Below are the code and all the weights of a small trained network. Each question names an input and a target symbol and asks about switching units off, where a switched-off unit gives its printed mean instead of its output.

import numpy as np


def w(rows, s, z=0):
    codes = np.array(rows[::2]) - 128.0
    scale = np.full(codes.shape[1], s)
    scale[-1] = z or s
    return codes * scale


def norm(h):
    return h / np.sqrt((h * h).mean(-1, keepdims=True) + 1e-5)


def f(y):
    return y / 2 * (1 + np.tanh(0.7978845608 * (y + 0.044715 * y**3)))


def softmax(a):
    e = np.exp(a - a.max(-1, keepdims=True))
    return e / e.sum(-1, keepdims=True)


def log_softmax(a):
    a = a - a.max(-1, keepdims=True)
    return a - np.log(np.exp(a).sum(-1, keepdims=True))


def net(x, mask):
    ids = ['βγδεζηθλμξπσφψω'.index(c) for c in x.split()]
    T = len(ids)
    res = E[ids] + P[:T]
    u = 0
    for l in range(2):
        r = norm(res)
        for j in range(3):
            rows = slice(3 * j, 3 * j + 3)
            q, k, v = (r @ M[l][rows].T for M in (Q, K, V))
            z = softmax(np.where(np.tri(T) > 0, q @ k.T / 3**0.5, -1e9)) @ v
            o = O[l][rows]
            res = res + np.where(mask[u + j], z, o[:, -1]) @ o[:, :-1]
        u += 3
        y = f(norm(res) @ A[l][:, :-1].T + A[l][:, -1])
        res = res + np.where(mask[u : u + 4], y, B[l][:, -1]) @ B[l][:, :-1]
        u += 4
    return log_softmax(norm(res)[-1] @ U[:, :-1].T + U[:, -1])


Q, K, V, O, A, B = {}, {}, {}, {}, {}, {}
E = w([
[113,143,149,107,98,134,39],'β',
[153,116,79,118,32,133,117],'γ',
[88,142,87,169,89,150,68],'δ',
[71,175,126,87,194,166,80],'ε',
[124,156,89,51,95,171,88],'ζ',
[222,97,100,138,149,121,50],'η',
[130,115,136,216,91,104,112],'θ',
[144,124,51,110,179,150,111],'λ',
[70,163,78,139,98,174,220],'μ',
[240,77,171,197,137,79,100],'ξ',
[149,173,134,5,171,163,195],'π',
[79,179,163,124,93,160,156],'σ',
[232,113,65,110,118,158,175],'φ',
[109,134,161,181,174,130,112],'ψ',
[157,152,224,86,229,99,146],'ω',
],0.0019)
P = w([
[176,14,140,139,136,249,133],'0',
[84,97,135,101,112,121,114],'1',
[178,52,121,206,209,255,192],'2',
[104,125,130,110,111,119,100],'3',
[191,94,105,226,204,250,190],'4',
[112,153,127,113,111,115,93],'5',
[196,119,84,231,194,245,209],'6',
[121,176,120,118,106,108,95],'7',
[212,155,83,235,197,248,190],'8',
[126,206,111,121,104,89,101],'9',
[214,168,73,230,186,228,199],'10',
[135,236,100,122,104,65,100],'11',
],0.0022)
Q[0] = w([
[41,161,167,160,117,92,122],'0.h0',
[246,114,58,90,124,192,143],'0.h0',
[252,125,41,76,120,219,156],'0.h0',
[149,135,157,122,164,147,130],'0.h1',
[102,108,153,133,146,188,98],'0.h1',
[53,96,54,171,46,120,101],'0.h1',
[111,146,93,172,184,204,138],'0.h2',
[168,93,185,64,94,26,161],'0.h2',
[94,163,78,179,174,226,109],'0.h2',
],0.0046)
K[0] = w([
[92,184,123,125,106,66,140],'0.h0',
[183,29,127,155,173,254,165],'0.h0',
[187,47,131,169,158,255,181],'0.h0',
[139,136,124,129,120,89,126],'0.h1',
[164,120,103,139,100,113,129],'0.h1',
[148,87,124,122,137,221,132],'0.h1',
[70,173,106,128,103,100,129],'0.h2',
[190,50,141,150,134,215,133],'0.h2',
[64,191,107,119,114,53,121],'0.h2',
],0.0064)
V[0] = w([
[76,109,128,130,147,112,136],'0.h0',
[16,168,125,95,95,5,102],'0.h0',
[169,146,120,121,152,155,121],'0.h0',
[80,199,91,134,104,57,118],'0.h1',
[65,108,132,119,167,114,91],'0.h1',
[166,131,181,157,111,127,152],'0.h1',
[130,131,133,125,124,130,125],'0.h2',
[165,82,109,187,146,206,131],'0.h2',
[97,130,158,135,119,144,96],'0.h2',
],0.0017)
O[0] = w([
[147,125,135,123,136,158,115,118],'0.h0',
[209,188,180,147,146,223,125,2],'0.h0',
[105,109,118,139,121,93,130,150],'0.h0',
[140,79,109,113,158,4,140,64],'0.h1',
[138,84,123,132,109,133,154,125],'0.h1',
[112,173,110,119,140,132,140,126],'0.h1',
[124,128,131,128,127,130,128,129],'0.h2',
[154,51,122,97,68,128,86,152],'0.h2',
[121,118,129,128,121,163,121,149],'0.h2',
],0.0022,0.0026)
A[0] = w([
[87,169,226,209,170,139,149,222],'0.n0',
[213,90,146,186,223,117,179,2],'0.n1',
[94,176,180,19,95,106,198,71],'0.n2',
[107,132,81,65,169,113,254,171],'0.n3',
],0.0038,0.0022)
B[0] = w([
[232,82,34,97,103,139,97,252],'0.n0',
[11,187,105,104,42,172,131,166],'0.n1',
[166,112,52,76,164,169,255,106],'0.n2',
[152,99,126,225,94,105,17,200],'0.n3',
],0.0026,0.0017)
Q[1] = w([
[109,140,135,56,41,107,92],'1.h0',
[158,115,111,190,226,137,133],'1.h0',
[63,115,203,45,92,83,115],'1.h0',
[117,102,222,98,156,86,216],'1.h1',
[133,157,10,125,97,175,98],'1.h1',
[122,120,14,124,94,139,93],'1.h1',
[179,91,111,202,130,115,95],'1.h2',
[156,126,84,187,119,179,155],'1.h2',
[58,118,216,50,158,107,169],'1.h2',
],0.013)
K[1] = w([
[124,44,140,164,154,204,145],'1.h0',
[174,213,130,82,105,62,112],'1.h0',
[94,63,163,105,127,168,118],'1.h0',
[83,2,148,123,136,200,168],'1.h1',
[166,229,109,104,116,66,152],'1.h1',
[144,196,90,114,106,39,141],'1.h1',
[159,182,144,128,123,4,107],'1.h2',
[145,197,116,99,107,113,141],'1.h2',
[92,28,176,113,133,186,133],'1.h2',
],0.0095)
V[1] = w([
[133,83,138,193,199,109,211],'1.h0',
[154,64,56,62,155,78,105],'1.h0',
[202,112,167,87,96,195,192],'1.h0',
[167,103,229,33,77,57,116],'1.h1',
[87,159,46,57,168,64,139],'1.h1',
[123,46,84,232,19,110,168],'1.h1',
[141,122,98,126,61,107,195],'1.h2',
[37,141,135,3,93,100,111],'1.h2',
[109,154,63,43,217,207,161],'1.h2',
],0.0029)
O[1] = w([
[138,178,110,188,125,237,125,9],'1.h0',
[164,180,205,66,183,128,193,221],'1.h0',
[93,206,120,175,163,70,67,195],'1.h0',
[237,134,215,126,2,116,79,129],'1.h1',
[103,21,152,93,89,180,146,155],'1.h1',
[184,153,39,140,96,71,207,139],'1.h1',
[132,198,93,167,173,181,132,114],'1.h2',
[147,212,74,133,60,50,89,91],'1.h2',
[150,146,125,79,11,205,174,140],'1.h2',
],0.0032,0.0015)
A[1] = w([
[158,97,164,203,40,123,168,158],'1.n0',
[219,164,159,234,112,9,39,3],'1.n1',
[96,107,122,221,255,185,218,127],'1.n2',
[17,87,242,103,21,220,62,37],'1.n3',
],0.0035,0.0038)
B[1] = w([
[112,174,150,37,221,116,50,198],'1.n0',
[89,79,158,159,68,247,229,150],'1.n1',
[86,165,219,61,90,96,137,251],'1.n2',
[140,179,137,175,76,3,231,188],'1.n3',
],0.0034,0.0016)
U = w([
[205,220,225,187,82,80,85,132],'β',
[158,154,83,20,43,69,48,3],'γ',
[77,214,86,189,136,163,36,164],'δ',
[37,151,233,62,151,131,109,199],'ε',
[83,116,146,134,27,56,219,190],'ζ',
[107,28,166,169,27,165,62,98],'η',
[165,108,188,229,161,206,203,207],'θ',
[40,34,54,101,160,48,72,20],'λ',
[34,170,54,115,169,158,234,106],'μ',
[106,128,161,225,218,31,152,189],'ξ',
[119,20,109,32,123,180,204,66],'π',
[181,206,132,80,83,247,170,113],'σ',
[229,104,35,189,99,100,171,177],'φ',
[227,85,160,99,218,147,50,121],'ψ',
[203,212,128,81,208,66,201,125],'ω',
],0.011,0.0028)

Each question gives the input, a string of symbols that net reads in full, and the target symbol t.
The units are the heads (3 rows each of Q, K, V and O) and the neurons (one row each of A and B). Each row of codes is followed by its name. A weight is (code - 128) times the scale printed after its matrix; where a second scale follows, it is the last column's (O, A, B and U).
mask holds one flag per unit, layer by layer, with each layer's heads first. A switched-off unit (its flag False) gives its mean, the last column of its rows in O or B, instead of its output. The means were averaged over made-up inputs and are rounded, as every weight is.
A unit's drop is (log p(t) with every unit on - log p(t) with that unit switched off) / (log p(t) with every unit on - log p(t) with every unit switched off).
The circuit of an input: a set's keep is (log p(t) with only the set's units on - log p(t) with every unit switched off) / (log p(t) with every unit on - log p(t) with every unit switched off). Starting from the 12 units with the biggest drops (on a tie, the unit counted first), units are removed one at a time, each time the one whose removal leaves the highest keep (on an exact tie, the one counted first), for as long as the keep stays at least 0.8.
units of the circuit, in order: the units of the circuit, biggest drop first
most important unit: the unit with the biggest drop
top k neurons: the k neurons with the biggest drops, biggest first
heads that matter: for each layer, one digit per head in row order, 1 if its drop is at least 0.15 and else 0, layers parted by /
input π ω δ σ φ, target δ: heads that matter : 100 / 100
input ω σ λ φ λ μ β ζ π μ σ ε, target ε: heads that matter : 100 / 010
input ψ γ ζ, target φ: units of the circuit, in order : [1.h1]
input ε ψ δ ζ, target ζ: units of the circuit, in order : [1.n3, 0.n0]
input ψ ψ ζ π δ, target σ: units of the circuit, in order : [0.n2, 1.h2]
input λ γ θ δ π ω ψ π δ, target σ: units of the circuit, in order : [0.n2, 1.h2, 0.n3]
input δ μ ψ θ γ ζ σ β, target β: units of the circuit, in order : [1.n3, 0.h0, 1.h1]
input δ ε β, target ζ: units of the circuit, in order : [1.n3, 1.h2, 1.h1]
input ξ σ σ φ μ μ σ ζ ψ λ ψ, target π: units of the circuit, in order : [1.h0, 1.h1]
input θ γ β ψ σ φ π, target ω: top 2 neurons : [0.n3, 0.n1]
input σ φ σ η η β θ γ θ θ, target θ: heads that matter : 100 / 001
input φ θ ξ ψ π μ ψ φ σ, target ω: heads that matter : 000 / 111
input β γ ψ ψ ω δ σ ξ β φ ζ, target ω: top 3 neurons : [1.n2, 0.n3, 1.n1]
input λ δ δ β δ ε δ ε π β ζ, target η: heads that matter : 100 / 010
input δ φ ψ ψ φ ψ ω, target ε: top 2 neurons : [0.n1, 1.n2]
input η γ σ δ ε η η σ φ δ δ, target λ: most important unit : 1.h0
input ψ φ ω γ η ζ δ ψ λ ε θ, target ζ: units of the circuit, in order : [1.h1, 1.n3, 1.h2, 0.n1]
input ψ σ δ μ, target μ: units of the circuit, in order : [1.h1, 0.h0]
input θ ω γ δ ζ ζ, target ζ: heads that matter : 000 / 010
input λ μ μ ζ μ ζ ψ ψ λ γ λ ε, target ε: units of the circuit, in order : [1.h1]
input ω μ σ ψ μ, target ε: top 3 neurons : [1.n2, 0.n0, 0.n3]
input ψ β ζ ψ β λ ε μ ψ, target μ: units of the circuit, in order : [1.h1, 0.n1]
input λ ζ ψ δ δ β δ β δ, target η: units of the circuit, in order : [1.h1, 1.n1, 1.h0, 0.h0]
input γ π λ π, target π: units of the circuit, in order : [0.n2, 1.h1]
input ζ η γ ε ε η ψ λ ψ π ψ, target σ: top 4 neurons : [0.n2, 0.n0, 0.n3, 0.n1]
input ψ δ π ψ θ γ δ σ μ λ ψ π, target π: heads that matter : 000 / 010
input σ ξ θ ψ ψ, target ε: units of the circuit, in order : [1.n2]
input β σ σ ψ γ η ζ ψ φ, target ε: heads that matter : 100 / 000
